A new row, then its nearest point in the smallest flat space through zero that holds the last named rows above it.
Tuku (3 x 15):
177  198  22  116  93  -117  207  11  116  63  -125  -287  -42  97  -85
-45  118  28  99  338  65  474  152  152  222  132  -514  -63  -6  -33
85  71  -60  12  -92  -417  -31  -407  99  -115  78  74  -155  199  42
New rows:
-440  -173  -136  -96  300  196  154  122  92  -137  97  79  51  -29  -43 | -251  -160  -7  -72  128  192  84  96  -35  82  249  -14  7  -125  81
126  -49  74  -259  -31  -281  -177  -91  72  292  -314  -221  285  -124  21 | 140  93  16  47  -50  -45  -27  17  11  -22  -164  -26  20  43  -59

Piren:
-244  99  198  267  -572  -158  174  103  -13  -92  -77  26  59  141  -13
-282  520  54  257  -258  76  309  52  329  -113  -135  -135  -181  123  -82
-146  -107  190  185  -467  -284  -27  113  -186  -60  -7  178  143  143  67
New rows:
335  -208  -92  194  108  241  -159  145  -13  163  -44  118  14  -59  -94 | 112  -154  -44  -111  135  44  -67  -41  -68  48  38  -13  37  -74  1
-418  174  53  -64  -16  -214  317  37  -119  97  39  21  58  253  -165 | -131  154  62  133  -180  -74  64  54  55  -56  -40  34  -27  93  7

Pim:
164  -88  8  633  -7  476  138  -66  246  28  19  58  -266  -458  118
179  49  38  567  -167  -148  211  259  24  -400  -173  -36  -207  17  226
123  46  43  328  -135  -213  79  316  107  -248  -80  -48  -140  39  134
170  -68  174  515  -136  -147  238  119  94  -315  -142  -30  -59  352  213
New rows:
336  -420  56  202  15  210  63  -64  497  203  66  19  211  -99  260 | 107  -205  189  319  24  271  24  -54  431  223  137  28  -24  37  24
100  198  121  26  102  12  -194  -144  453  -84  -36  -234  323  -82  -230 | 9  -65  69  -26  17  28  -74  48  207  153  100  -3  24  29  -42

Tepok:
80  195  -603  23  158  552  87  -78  -157  93  -210  281  92  -69  -9
67  181  -682  -28  103  584  69  -140  -103  59  -175  295  157  4  59
New rows:
238  28  -263  -307  -190  -73  -340  -375  -176  -178  -49  50  170  76  -48 | -21  -14  -208  -103  -101  107  -31  -133  99  -63  56  50  141  145  139
150  302  -105  135  106  503  29  -179  -204  160  -78  56  -2  -24  -184 | 65  138  -288  72  161  309  75  21  -159  96  -171  160  -16  -125  -82
-55  437  -281  -88  -217  -13  -123  23  89  -58  -209  -142  41  135  -11 | -1  14  -166  -48  -32  112  -5  -73  31  -20  5  55  78  63  67

gegaz:
-28  -115  -68  14  177  -38  357  -144  -31  -225  -129  75  -43  -148  -423
-155  -233  -26  33  131  -278  350  -97  131  -427  -243  90  108  -256  -351
-67  -87  322  -32  6  -430  330  -225  9  -323  -202  -30  -114  -19  -73
-216  -205  -96  59  83  -217  115  41  211  -303  -210  59  188  -238  -172
New rows:
-142  -290  257  15  443  104  240  135  87  -94  88  157  176  -54  -263 | -64  -103  -111  28  119  -13  175  -34  37  -152  -96  60  41  -140  -265
-11  -81  183  -131  -228  113  89  394  -126  207  -138  -6  237  172  24 | 54  21  1  -15  -81  27  -105  55  4  43  76  9  60  28  129
-74  -205  -85  246  97  -153  -115  142  127  18  51  -128  408  -92  282 | -130  -91  -88  38  -83  -97  -214  185  206  -70  -35  20  247  -106  184

moli, 2 rows:
47  -443  -54  -236  60  241  -84  74  -257  277  6  -136  8  -137  127
49  -602  -29  -269  188  346  -89  78  -276  350  -30  -167  -9  -141  179
New rows:
-41  234  88  57  -82  -126  -319  192  226  -77  -135  334  91  63  157 | -19  199  19  100  -40  -110  35  -31  107  -121  2  59  -1  56  -58
139  351  -299  -76  -436  -171  74  104  12  -40  -81  -154  -142  -190  -23 | 25  252  -123  -45  -404  -201  -39  36  -108  -66  129  16  64  -79  -95
-158  -99  -336  -47  -213  46  -125  289  -149  165  187  -73  -154  -218  107 | 47  -112  -118  -181  -234  18  -80  72  -236  132  91  -76  49  -140  17

zil:
7  10  136  -414  112  -212  174  -244  238  -407  -218  -283  26  288  346
-97  102  -280  -412  226  -214  28  -146  257  -159  231  97  -181  288  -376
-113  209  212  -8  -7  134  -41  -22  216  76  199  24  2  -44  260
-224  -199  34  7  -374  -225  310  -94  -277  144  -262  94  267  302  -53
New rows:
93  -206  292  -63  110  425  -102  201  -59  455  -298  -108  -220  -54  223 | 96  -7  155  216  -44  164  -78  95  -72  53  -69  -76  44  -217  230
92  86  243  99  -97  -19  86  47  152  -420  -106  -255  -20  108  405 | 77  19  231  -85  38  14  40  -78  111  -210  -177  -242  51  -3  432
-25  -179  4  211  -233  -43  -104  -284  -181  682  -148  65  237  -117  -18 | -123  -95  65  275  -303  45  77  84  -269  304  -62  154  174  -37  -40

Fub (2 x 15):
-191  53  1  -133  221  85  193  260  -75  269  -211  381  312  66  462
-79  -237  -57  11  178  36  159  -47  -87  317  -177  41  -48  -147  157
New rows:
149  450  -28  -116  -17  135  37  173  132  -327  123  205  277  261  311 | -39  381  82  -121  -79  16  -74  274  65  -240  86  244  317  263  143
-1  -307  74  238  -117  -15  -50  -365  -290  -177  136  -357  -249  -197  -331 | 133  -228  -43  141  -90  -58  -76  -295  11  -35  81  -351  -348  -175  -347

Sozu:
-159  -245  -229  84  -163  143  190  33  -123  -112  156  -229  83  281  -102
25  -106  89  -23  -224  -62  137  134  73  -20  216  -206  -155  263  -26
New rows:
-35  -86  -131  -21  -245  147  106  -5  84  -178  193  -242  -14  315  -35 | -74  -181  -82  35  -191  48  166  80  -33  -70  184  -219  -27  273  -67
-39  -167  -247  -19  -229  23  -125  -46  16  -66  516  -384  -68  225  37 | -69  -193  -68  31  -221  39  183  98  -21  -71  212  -245  -49  307  -70
-285  111  206  77  -251  -204  60  -114  -2  137  53  -14  -188  -215  136 | 75  57  129  -43  -23  -83  -23  40  79  38  23  11  -96  -9  31

gatiz, 4 rows:
137  52  -338  35  274  -25  -96  -18  -220  -221  89  26  -93  48  184
124  99  -315  -40  451  -185  -153  -104  -267  -419  49  -273  -58  293  249
-160  -53  264  154  -152  -98  143  -58  -114  327  -115  -168  119  -69  -301
-382  -34  387  -50  1  26  66  117  209  156  220  -274  -148  -489  -34
New rows:
177  -105  -445  -100  -113  42  32  408  -119  -129  469  257  26  158  -84 | 190  12  -307  19  33  127  -59  48  -49  -92  55  323  -69  -25  135
-106  130  361  -75  -288  194  11  121  102  -31  350  114  69  -106  108 | -106  -25  185  -114  -142  120  14  100  293  49  78  72  -56  -187  27
165  -73  -134  -88  396  -84  -16  -165  -514  -129  214  -343  -120  79  199 | 8  65  -239  87  421  -180  -75  -81  -370  -212  97  -300  -85  51  126

Nevuv:
6  144  -423  -189  -56  119  -91  41  -35  -51  176  -227  -212  -344  45
-48  58  -233  -354  65  203  161  -91  -17  -67  180  -407  -303  -287  -101
-162  383  -552  -164  23  274  -104  59  -270  192  195  -349  -19  -389  339
-133  -53  -443  -314  -43  21  109  -230  -81  112  365  -405  -248  -153  -91
-56  32  -301  -242  67  73  32  -103  -63  -19  147  -95  -134  -213  99
New rows:
-318  256  -135  -35  -20  -141  300  331  -50  -444  242  -28  57  -222  -50 | 33  92  -107  -92  14  105  -23  61  9  -85  10  -83  -106  -187  19
56  294  206  2  -66  181  469  35  -77  -15  -220  -2  151  76  -59 | -39  111  322  16  138  189  156  60  -37  20  -168  -115  81  47  4
-31  -10  -13  364  21  32  -295  17  12  351  -91  26  21  -6  -151 | 2  67  2  242  -159  -68  -143  117  -28  136  -3  -32  128  113  -13

neki, 5 rows:
44  148  50  175  -80  -345  226  -132  -171  -180  337  -25  -424  -63  113
470  -27  -39  48  -43  -102  59  -92  -120  -231  306  -45  -192  59  392
386  24  21  25  -75  -121  172  -98  -33  -231  207  -58  -202  5  313
440  6  12  -27  -204  -110  163  23  133  -193  255  32  -146  152  -21
330  156  119  125  -43  -247  410  -282  -158  -268  253  -93  -411  -164  457
New rows:
188  -23  -484  345  -335  74  89  114  139  160  78  241  123  112  -5 | 220  -54  -46  -15  -70  54  -59  51  33  39  163  102  47  164  -157
163  -321  -173  -33  190  116  -290  -297  -399  39  7  170  -67  106  -84 | 117  -93  -108  89  152  155  -242  -74  -283  184  200  112  92  84  74

golaz:
245  126  -274  -156  -136  287  423  -2  -109  -7  112  33  -23  345  -43
122  110  -193  -69  -45  200  329  188  -95  94  77  -145  -91  505  202
314  122  44  84  -350  206  359  -209  -378  -260  347  66  -24  203  87
209  302  -291  270  72  200  536  21  -422  161  183  -58  -204  246  -76
37  86  -84  -123  38  27  289  47  -266  -49  125  -163  5  278  165
New rows:
284  64  -366  -232  -130  -29  -181  -16  99  143  5  286  215  173  -28 | 107  -31  -159  -216  -110  174  64  -2  211  5  -66  119  52  94  -124
329  157  -28  231  82  39  -8  -136  -259  75  64  -153  -99  -144  224 | 46  108  52  280  5  -14  101  -36  -250  14  128  -37  -107  -13  39

puga (5 x 15):
-158  -24  -145  24  139  34  -140  18  -267  -95  278  -215  5  -207  503
-132  -23  -24  31  179  -116  -117  -48  -88  74  256  -59  164  -131  369
56  -48  68  -168  267  -109  -43  92  -108  -101  9  -55  -54  -434  431
65  170  207  100  219  -497  -50  -81  -39  304  270  395  384  -205  -42
-286  15  -203  214  145  -124  -198  -185  71  217  284  -175  237  178  424
New rows:
-215  101  78  -229  199  -186  308  45  -347  -155  -11  161  -76  -215  216 | 81  16  82  -98  124  -76  -5  97  -208  -99  80  53  -28  -344  159
-137  173  -383  158  242  -122  -77  -121  275  233  212  -88  -304  390  150 | -142  161  -319  281  45  -122  -141  -162  185  167  -51  -176  -1  284  199
